Here is a tiny trained network, its code and every weight. The questions are about switching its units off for an input and a class, where a switched-off unit gives its printed mean instead of its output.

import numpy as np


def w(rows, s, z=0):
    codes = np.array(rows[::2]) - 128.0
    scale = np.full(codes.shape[1], s)
    scale[-1] = z or s
    return codes * scale


def norm(h):
    return h / np.sqrt((h * h).mean(-1, keepdims=True) + 1e-5)


def f(y):
    return y / 2 * (1 + np.tanh(0.7978845608 * (y + 0.044715 * y**3)))


def log_softmax(a):
    a = a - a.max(-1, keepdims=True)
    return a - np.log(np.exp(a).sum(-1, keepdims=True))


def net(x, mask):
    res = np.array(x, float).reshape(1, 5) / 4 @ E
    u = 0
    for l in range(2):
        y = f(norm(res) @ A[l][:, :-1].T + A[l][:, -1])
        res = res + np.where(mask[u : u + 6], y, B[l][:, -1]) @ B[l][:, :-1]
        u += 6
    return log_softmax(norm(res)[-1] @ U[:, :-1].T + U[:, -1])


A, B = {}, {}
E = w([
[134,188,176,187,122,25,94,158,127],'x0',
[137,133,142,186,169,125,106,82,199],'x1',
[114,121,125,130,134,118,134,131,130],'x2',
[96,85,140,247,133,119,80,173,51],'x3',
[125,120,126,129,117,121,131,125,133],'x4',
],0.013)
A[0] = w([
[150,255,159,111,136,23,175,140,151,15],'L0N0',
[133,215,115,65,93,83,153,207,161,76],'L0N1',
[156,130,168,125,183,85,100,148,201,111],'L0N2',
[151,146,194,172,118,80,108,197,125,2],'L0N3',
[140,185,168,139,111,39,130,136,113,119],'L0N4',
[154,96,144,68,98,110,127,217,82,236],'L0N5',
],0.0093,0.0042)
B[0] = w([
[86,89,120,113,48,167,52,29,121,242],'L0N0',
[201,112,58,33,204,66,122,1,89,211],'L0N1',
[58,136,149,138,81,217,121,109,176,195],'L0N2',
[85,133,117,86,231,80,189,191,144,219],'L0N3',
[235,196,161,146,119,115,61,160,125,241],'L0N4',
[68,242,82,139,93,154,128,85,85,254],'L0N5',
],0.0094,0.006)
A[1] = w([
[129,141,90,44,140,181,246,101,206,182],'L1N0',
[139,68,104,188,195,170,169,88,150,96],'L1N1',
[222,30,132,151,216,121,80,137,169,253],'L1N2',
[90,68,64,191,165,212,160,141,69,46],'L1N3',
[177,119,184,82,120,100,146,122,200,39],'L1N4',
[179,171,117,73,169,99,103,128,62,245],'L1N5',
],0.011,0.0035)
B[1] = w([
[118,182,171,237,139,37,111,250,113,246],'L1N0',
[157,87,197,40,142,168,114,102,98,179],'L1N1',
[84,57,228,92,180,131,162,142,171,189],'L1N2',
[134,117,52,115,99,175,127,59,152,201],'L1N3',
[115,105,132,160,192,204,99,33,167,144],'L1N4',
[160,54,96,106,104,137,226,195,125,207],'L1N5',
],0.011)
U = w([
[126,165,101,162,104,80,177,254,87,231],'0',
[101,130,234,187,178,113,103,203,184,171],'1',
[175,145,84,51,105,91,124,78,93,93],'2',
[134,159,157,146,109,138,57,55,210,6],'3',
[91,123,51,135,87,219,131,104,89,62],'4',
[106,34,172,108,145,193,133,96,133,119],'5',
],0.021,0.0023)

Each question gives the input, the list of numbers given to net, and the class t.
The units are the neurons (one row each of A and B). Each row of codes is followed by its name. A weight is (code - 128) times the scale printed after its matrix; where a second scale follows, it is the last column's (A, B and U).
mask holds one flag per neuron, layer by layer. A switched-off neuron (its flag False) gives its mean, the last column of its row in B, instead of its output. The means were averaged over made-up inputs and are rounded, as every weight is.
A unit's drop is (log p(t) with every unit on - log p(t) with that unit switched off) / (log p(t) with every unit on - log p(t) with every unit switched off).
The circuit of an input: a set's keep is (log p(t) with only the set's units on - log p(t) with every unit switched off) / (log p(t) with every unit on - log p(t) with every unit switched off). Starting from all 12 units, units are removed one at a time, each time the one whose removal leaves the highest keep (on an exact tie, the one counted first), for as long as the keep stays at least 0.8.
circuit, biggest first: the units of the circuit, biggest drop first
unit that matters most: the unit with the biggest drop
k most important neurons: the k neurons with the biggest drops, biggest first
top k neurons in layer l: the k neurons of layer l with the biggest drops, biggest first
drop when u is switched off: that unit's drop, to one decimal
input [-3,2,-2,8,4], class 5: 2 most important neurons	[L0N5; L1N2]
input [-4,2,0,-8,7], class 1: 3 most important neurons	[L1N0; L0N5; L1N4]
input [0,0,2,8,4], class 4: 4 most important neurons	[L1N0; L1N3; L0N4; L0N1]
input [0,-7,-5,-4,0], class 0: top 3 neurons in layer 1	[L1N0; L1N5; L1N3]
input [6,1,2,-4,-1], class 3: 2 most important neurons	[L0N2; L0N0]
input [7,-1,-3,-5,4], class 2: circuit, biggest first	[L0N1]
input [4,-3,-2,0,1], class 2: 3 most important neurons	[L1N0; L0N1; L0N0]
input [-1,-7,7,1,-4], class 4: 3 most important neurons	[L1N0; L0N3; L0N5]
input [8,3,-2,-1,-2], class 3: 3 most important neurons	[L0N0; L1N0; L0N2]
input [8,5,-2,-2,7], class 3: 2 most important neurons	[L0N0; L1N0]
input [0,3,2,3,-5], class 5: 2 most important neurons	[L0N5; L1N0]
input [6,-1,0,0,-2], class 2: 2 most important neurons	[L1N0; L0N0]
input [0,-7,-4,7,4], class 4: 3 most important neurons	[L1N0; L1N3; L0N4]
input [8,-6,-8,-1,4], class 2: 3 most important neurons	[L0N1; L1N0; L0N0]
input [4,1,-7,-1,5], class 3: 2 most important neurons	[L0N0; L0N2]
input [5,-1,6,-4,-7], class 2: unit that matters most	L0N1
input [-1,2,-2,3,0], class 5: top 2 neurons in layer 0	[L0N5; L0N4]
input [6,3,7,-1,6], class 3: 3 most important neurons	[L0N0; L1N0; L0N2]
input [-7,1,-3,-4,8], class 1: 2 most important neurons	[L1N0; L0N5]
input [0,-3,-6,6,2], class 4: drop when L1N3 is switched off	0.3
input [-1,3,-1,7,3], class 5: drop when L1N0 is switched off	0.2
input [8,-6,-7,0,1], class 2: drop when L0N0 is switched off	0.3
input [-1,3,3,-7,-1], class 1: drop when L1N0 is switched off	1.1
